Below are the code and all the weights of a small trained network. Each question names an input and a target symbol and asks about switching units off, where a switched-off unit gives its printed mean instead of its output.

import numpy as np


def w(rows, s, z=0):
    codes = np.array(rows[::2]) - 128.0
    scale = np.full(codes.shape[1], s)
    scale[-1] = z or s
    return codes * scale


def f(y):
    return np.maximum(y, 0)


def softmax(a):
    e = np.exp(a - a.max(-1, keepdims=True))
    return e / e.sum(-1, keepdims=True)


def log_softmax(a):
    a = a - a.max(-1, keepdims=True)
    return a - np.log(np.exp(a).sum(-1, keepdims=True))


def net(x, mask):
    ids = ['αεηθλτ'.index(c) for c in x.split()]
    T = len(ids)
    res = E[ids] + P[:T]
    u = 0
    for l in range(2):
        r = res
        for j in range(2):
            rows = slice(3 * j, 3 * j + 3)
            q, k, v = (r @ M[l][rows].T for M in (Q, K, V))
            z = softmax(np.where(np.tri(T) > 0, q @ k.T / 3**0.5, -1e9)) @ v
            o = O[l][rows]
            res = res + np.where(mask[u + j], z, o[:, -1]) @ o[:, :-1]
        u += 2
        y = f(res @ A[l][:, :-1].T + A[l][:, -1])
        res = res + np.where(mask[u : u + 8], y, B[l][:, -1]) @ B[l][:, :-1]
        u += 8
    return log_softmax(res[-1] @ U[:, :-1].T + U[:, -1])


Q, K, V, O, A, B = {}, {}, {}, {}, {}, {}
E = w([
[133,66,177,127,251,166],'α',
[150,183,87,129,142,64],'ε',
[179,132,109,114,68,148],'η',
[176,114,182,128,114,33],'θ',
[112,144,92,78,166,79],'λ',
[123,165,148,77,95,161],'τ',
],0.017)
P = w([
[114,172,213,255,185,97],'0',
[157,156,194,153,173,112],'1',
[169,116,169,95,148,107],'2',
[180,98,163,61,123,107],'3',
[178,85,156,37,115,95],'4',
[190,121,156,25,124,90],'5',
],0.0053)
Q[0] = w([
[240,145,142,12,176,108],'L0H0',
[51,121,124,216,127,148],'L0H0',
[56,94,77,237,55,139],'L0H0',
[108,108,177,2,200,118],'L0H1',
[142,94,165,187,165,115],'L0H1',
[126,153,98,245,121,127],'L0H1',
],0.0086)
K[0] = w([
[211,73,252,184,147,96],'L0H0',
[83,156,55,90,100,143],'L0H0',
[65,148,64,109,110,187],'L0H0',
[153,57,255,155,145,107],'L0H1',
[186,109,169,124,87,73],'L0H1',
[81,219,59,145,95,104],'L0H1',
],0.0085)
V[0] = w([
[75,79,166,149,163,205],'L0H0',
[184,118,144,123,117,79],'L0H0',
[129,74,88,35,99,200],'L0H0',
[129,159,137,155,52,115],'L0H1',
[176,230,134,90,48,2],'L0H1',
[95,69,136,164,211,213],'L0H1',
],0.006)
O[0] = w([
[134,237,142,170,111,121,139],'L0H0',
[136,60,150,61,70,91,198],'L0H0',
[145,115,163,226,184,81,4],'L0H0',
[47,131,157,155,107,159,50],'L0H1',
[84,75,152,108,21,117,97],'L0H1',
[178,164,124,135,254,145,190],'L0H1',
],0.0055,0.0047)
A[0] = w([
[113,254,229,107,74,232,255],'L0N0',
[94,112,107,38,75,136,153],'L0N1',
[113,114,188,144,183,90,180],'L0N2',
[148,125,88,134,170,69,84],'L0N3',
[203,150,89,158,88,205,122],'L0N4',
[94,92,143,139,141,141,90],'L0N5',
[119,126,124,138,126,126,110],'L0N6',
[181,200,93,75,103,126,209],'L0N7',
],0.0054,0.0019)
B[0] = w([
[124,227,178,141,56,197,199],'L0N0',
[113,86,201,93,111,217,240],'L0N1',
[78,127,154,68,204,106,205],'L0N2',
[91,182,106,102,175,108,194],'L0N3',
[253,94,175,173,93,156,153],'L0N4',
[136,124,82,112,105,140,131],'L0N5',
[85,153,152,101,114,135,128],'L0N6',
[185,156,58,124,31,132,255],'L0N7',
],0.0055,0.0046)
Q[1] = w([
[125,70,158,125,2,166],'L1H0',
[135,161,99,23,81,64],'L1H0',
[224,148,65,77,114,118],'L1H0',
[127,148,106,99,71,74],'L1H1',
[151,126,132,49,84,87],'L1H1',
[158,111,78,142,88,106],'L1H1',
],0.0088)
K[1] = w([
[86,78,163,159,17,178],'L1H0',
[129,40,255,69,136,164],'L1H0',
[217,7,224,148,145,96],'L1H0',
[115,28,233,98,131,136],'L1H1',
[85,28,169,81,228,225],'L1H1',
[200,31,250,98,190,22],'L1H1',
],0.0056)
V[1] = w([
[115,122,100,88,48,247],'L1H0',
[156,182,95,119,171,254],'L1H0',
[41,215,69,128,50,74],'L1H0',
[94,83,231,68,148,93],'L1H1',
[179,119,143,173,53,49],'L1H1',
[144,22,142,86,174,248],'L1H1',
],0.0053)
O[1] = w([
[183,253,178,122,174,126,85],'L1H0',
[133,148,187,150,43,69,170],'L1H0',
[89,154,121,32,154,132,2],'L1H0',
[51,128,158,188,142,85,197],'L1H1',
[237,89,78,201,62,127,96],'L1H1',
[105,73,227,112,194,145,165],'L1H1',
],0.0067,0.0075)
A[1] = w([
[130,169,146,204,214,94,218],'L1N0',
[80,112,46,105,164,84,74],'L1N1',
[115,56,81,184,110,67,248],'L1N2',
[157,154,15,176,100,62,133],'L1N3',
[50,133,147,65,194,80,77],'L1N4',
[114,170,255,139,176,136,66],'L1N5',
[77,151,141,129,154,49,205],'L1N6',
[184,148,201,163,117,141,177],'L1N7',
],0.0075,0.0017)
B[1] = w([
[99,98,49,139,88,113,245],'L1N0',
[166,166,167,100,168,189,162],'L1N1',
[48,112,172,105,143,79,214],'L1N2',
[145,46,83,31,55,151,185],'L1N3',
[197,104,131,139,141,192,223],'L1N4',
[102,159,38,130,122,62,255],'L1N5',
[137,67,152,102,123,255,207],'L1N6',
[146,161,116,198,159,77,241],'L1N7',
],0.0077,0.0056)
U = w([
[99,108,86,194,156,77,124],'α',
[147,82,2,47,31,78,42],'ε',
[241,101,173,214,57,184,124],'η',
[17,57,214,164,49,94,104],'θ',
[149,106,211,69,197,219,253],'λ',
[107,222,170,112,157,28,133],'τ',
],0.005,0.0019)

Each question gives the input, a string of symbols that net reads in full, and the target symbol t.
The units are the heads (3 rows each of Q, K, V and O) and the neurons (one row each of A and B). Each row of codes is followed by its name. A weight is (code - 128) times the scale printed after its matrix; where a second scale follows, it is the last column's (O, A, B and U).
mask holds one flag per unit, layer by layer, with each layer's heads first. A switched-off unit (its flag False) gives its mean, the last column of its rows in O or B, instead of its output. The means were averaged over made-up inputs and are rounded, as every weight is.
A unit's drop is (log p(t) with every unit on - log p(t) with that unit switched off) / (log p(t) with every unit on - log p(t) with every unit switched off).
The circuit of an input: a set's keep is (log p(t) with only the set's units on - log p(t) with every unit switched off) / (log p(t) with every unit on - log p(t) with every unit switched off). Starting from the 12 units with the biggest drops (on a tie, the unit counted first), units are removed one at a time, each time the one whose removal leaves the highest keep (on an exact tie, the one counted first), for as long as the keep stays at least 0.8.
units of the circuit, in order: the units of the circuit, biggest drop first
unit that matters most: the unit with the biggest drop
k most important neurons: the k neurons with the biggest drops, biggest first
k most important neurons of layer l: the k neurons of layer l with the biggest drops, biggest first
heads that matter: for each layer, one digit per head in row order, 1 if its drop is at least 0.15 and else 0, layers parted by /
drop when u is switched off: that unit's drop, to one decimal
input α θ η ε τ, target λ: units of the circuit, in order	[L0H1, L1H1]
input λ ε α η η θ, target λ: units of the circuit, in order	[L1H1, L0H1, L1N4, L1N6]
input θ τ η α η, target λ: unit that matters most	L0H1
input η θ θ ε α ε, target λ: units of the circuit, in order	[L1H1, L0H0, L1N4, L1N6]
input ε ε α, target α: heads that matter	11 / 00
input ε ε τ α ε α, target ε: 3 most important neurons	[L0N1, L1N3, L1N0]
input ε θ ε θ α τ, target λ: heads that matter	11 / 10
input τ τ α ε, target θ: units of the circuit, in order	[L1H0, L0H1, L1H1, L0N2]
input α ε ε ε α, target ε: heads that matter	11 / 11
input η η η θ, target θ: units of the circuit, in order	[L0H1, L1N2]
input λ τ τ τ, target τ: heads that matter	00 / 10
input θ τ τ η ε λ, target λ: 2 most important neurons	[L0N1, L1N4]
input τ τ η α, target α: heads that matter	01 / 00
input θ λ θ α η, target λ: unit that matters most	L1H0
input η α θ α, target θ: heads that matter	11 / 10
input α ε η η τ, target η: 2 most important neurons of layer 0	[L0N0, L0N4]
input ε ε λ λ, target λ: drop when L1N5 is switched off	0.1
input τ τ α τ, target η: drop when L1H0 is switched off	0.8
input α θ τ ε η α, target θ: drop when L1H1 is switched off	-0.2
input η ε η τ θ, target θ: unit that matters most	L0H0
